Below are the code and all the weights of a small trained network. Each question names an input and a class and asks about switching units off, where a switched-off unit gives its printed mean instead of its output.

import numpy as np


def w(rows, s, z=0):
    codes = np.array(rows[::2]) - 128.0
    scale = np.full(codes.shape[1], s)
    scale[-1] = z or s
    return codes * scale


def f(y):
    return np.maximum(y, 0)


def log_softmax(a):
    a = a - a.max(-1, keepdims=True)
    return a - np.log(np.exp(a).sum(-1, keepdims=True))


def net(x, mask):
    res = np.array(x, float).reshape(1, 4) / 4 @ E
    y = f(res @ A[0][:, :-1].T + A[0][:, -1])
    res = res + np.where(mask, y, B[0][:, -1]) @ B[0][:, :-1]
    return log_softmax(res[-1] @ U[:, :-1].T + U[:, -1])


A, B = {}, {}
E = w([
[132,106,159,55,180,209,76],'x0',
[144,246,166,88,144,102,167],'x1',
[40,194,93,158,122,184,146],'x2',
[93,144,91,122,214,56,88],'x3',
],0.014)
A[0] = w([
[139,199,200,95,174,131,128,61],'neuron 1',
[65,213,125,110,118,153,166,124],'neuron 2',
[155,120,108,131,90,73,146,198],'neuron 3',
[205,124,172,128,75,127,108,109],'neuron 4',
[43,164,148,138,125,184,121,2],'neuron 5',
[128,157,112,75,148,120,172,60],'neuron 6',
[96,160,143,162,159,167,124,56],'neuron 7',
[124,145,97,183,91,71,121,85],'neuron 8',
[109,135,186,80,213,174,84,135],'neuron 9',
[162,114,146,95,125,94,135,45],'neuron 10',
[73,127,112,95,172,86,78,4],'neuron 11',
[77,57,127,147,85,144,95,22],'neuron 12',
[105,137,88,177,74,71,132,120],'neuron 13',
[177,126,171,140,76,192,184,68],'neuron 14',
[78,151,108,156,136,192,124,50],'neuron 15',
[86,165,124,129,67,193,118,156],'neuron 16',
[131,110,105,108,183,49,112,95],'neuron 17',
[190,101,132,112,130,125,104,75],'neuron 18',
[70,166,88,141,140,139,124,95],'neuron 19',
[182,130,196,120,42,164,156,119],'neuron 20',
[113,122,134,70,131,159,86,81],'neuron 21',
[105,125,81,104,245,81,103,80],'neuron 22',
[128,135,147,79,171,190,89,168],'neuron 23',
[168,165,146,89,113,96,107,165],'neuron 24',
[147,121,131,148,110,65,166,47],'neuron 25',
[92,60,123,174,167,160,181,36],'neuron 26',
[128,118,133,204,139,95,184,17],'neuron 27',
[125,24,66,177,123,170,34,98],'neuron 28',
[160,161,99,187,106,72,168,138],'neuron 29',
[161,77,159,95,121,75,145,32],'neuron 30',
[153,137,164,113,19,191,152,52],'neuron 31',
[153,213,193,109,116,117,131,99],'neuron 32',
[146,123,136,81,144,145,99,48],'neuron 33',
[86,131,89,149,124,165,112,69],'neuron 34',
[184,127,128,104,177,230,56,53],'neuron 35',
[203,92,179,88,181,76,135,100],'neuron 36',
[176,123,146,97,116,87,80,79],'neuron 37',
[74,121,99,111,137,137,146,196],'neuron 38',
[182,215,165,128,128,146,146,74],'neuron 39',
[104,173,101,148,224,44,76,99],'neuron 40',
],0.013,0.0091)
B[0] = w([
[208,115,60,214,189,100,180,192],'neuron 1',
[113,42,158,74,144,84,143,215],'neuron 2',
[110,154,98,23,81,164,188,203],'neuron 3',
[82,71,194,79,124,83,72,188],'neuron 4',
[84,62,217,154,118,89,140,172],'neuron 5',
[164,109,86,207,185,91,144,154],'neuron 6',
[103,98,180,141,141,96,146,155],'neuron 7',
[109,203,179,147,82,202,199,190],'neuron 8',
[136,196,151,84,62,195,208,217],'neuron 9',
[91,87,212,187,152,87,136,151],'neuron 10',
[124,135,179,222,135,169,70,164],'neuron 11',
[201,124,104,203,204,75,153,176],'neuron 12',
[150,169,162,110,100,192,172,208],'neuron 13',
[100,138,101,208,136,186,11,198],'neuron 14',
[58,73,214,115,136,84,152,173],'neuron 15',
[81,88,138,44,123,94,98,203],'neuron 16',
[76,135,122,152,123,144,41,194],'neuron 17',
[109,98,179,87,145,125,148,165],'neuron 18',
[94,72,204,74,91,58,112,182],'neuron 19',
[87,154,92,122,155,186,28,218],'neuron 20',
[125,199,178,146,100,174,187,167],'neuron 21',
[121,119,104,196,81,174,29,212],'neuron 22',
[164,239,153,70,45,155,161,211],'neuron 23',
[165,82,63,104,160,101,149,185],'neuron 24',
[144,139,197,172,59,140,180,167],'neuron 25',
[155,119,111,209,193,92,152,160],'neuron 26',
[136,165,203,190,112,154,167,163],'neuron 27',
[224,110,2,198,202,92,201,249],'neuron 28',
[138,206,149,105,83,202,177,215],'neuron 29',
[89,90,225,123,115,67,146,168],'neuron 30',
[100,145,115,192,144,196,14,205],'neuron 31',
[226,104,64,188,181,87,170,203],'neuron 32',
[124,157,177,137,105,155,173,154],'neuron 33',
[103,65,172,100,163,96,155,163],'neuron 34',
[155,203,213,137,65,176,170,200],'neuron 35',
[54,58,189,59,120,56,161,208],'neuron 36',
[46,73,171,103,115,66,146,168],'neuron 37',
[119,78,107,32,118,105,129,185],'neuron 38',
[209,90,59,229,224,80,142,193],'neuron 39',
[96,154,86,168,161,177,7,231],'neuron 40',
],0.0073,0.017)
U = w([
[150,209,162,132,80,172,186,85],'0',
[114,144,125,161,138,157,5,100],'1',
[205,112,98,170,188,91,171,98],'2',
[86,69,183,105,125,79,132,97],'3',
[149,146,70,45,108,137,125,254],'4',
],0.015,0.027)

Each question gives the input, the list of numbers given to net, and the class t.
The units are the neurons (one row each of A and B). Each row of codes is followed by its name. A weight is (code - 128) times the scale printed after its matrix; where a second scale follows, it is the last column's (A, B and U).
mask holds one flag per neuron, in row order. A switched-off neuron (its flag False) gives its mean, the last column of its row in B, instead of its output. The means were averaged over made-up inputs and are rounded, as every weight is.
A unit's drop is (log p(t) with every unit on - log p(t) with that unit switched off) / (log p(t) with every unit on - log p(t) with every unit switched off).
The circuit of an input: a set's keep is (log p(t) with only the set's units on - log p(t) with every unit switched off) / (log p(t) with every unit on - log p(t) with every unit switched off). Starting from the 12 units with the biggest drops (on a tie, the unit counted first), units are removed one at a time, each time the one whose removal leaves the highest keep (on an exact tie, the one counted first), for as long as the keep stays at least 0.8.
circuit, biggest first: the units of the circuit, biggest drop first
k most important neurons: the k neurons with the biggest drops, biggest first
drop of u: that unit's drop, to one decimal
input [-8,-8,5,1], class 0: circuit, biggest first	[neuron 8]
input [8,-5,-8,1], class 0: 4 most important neurons	[neuron 35; neuron 9; neuron 23; neuron 21]
input [-1,5,-7,7], class 1: 2 most important neurons	[neuron 40; neuron 22]
input [1,-3,-3,3], class 4: 2 most important neurons	[neuron 31; neuron 14]
input [-6,6,-7,3], class 3: 3 most important neurons	[neuron 36; neuron 28; neuron 37]
input [-2,8,0,-7], class 2: 2 most important neurons	[neuron 32; neuron 39]
input [7,5,-4,6], class 0: 2 most important neurons	[neuron 9; neuron 23]
input [1,-7,1,-6], class 2: 3 most important neurons	[neuron 28; neuron 12; neuron 40]
input [-3,-1,2,0], class 4: 3 most important neurons	[neuron 35; neuron 9; neuron 23]
input [-5,-8,-8,8], class 1: 3 most important neurons	[neuron 17; neuron 40; neuron 22]
input [3,4,-8,8], class 1: 4 most important neurons	[neuron 40; neuron 22; neuron 17; neuron 11]
input [5,3,-7,2], class 3: drop of neuron 36	2.4
input [-6,7,-5,-8], class 1: drop of neuron 14	0.2
input [-4,-6,-8,8], class 1: drop of neuron 22	1.0
input [6,-5,-5,-5], class 0: circuit, biggest first	[neuron 35]
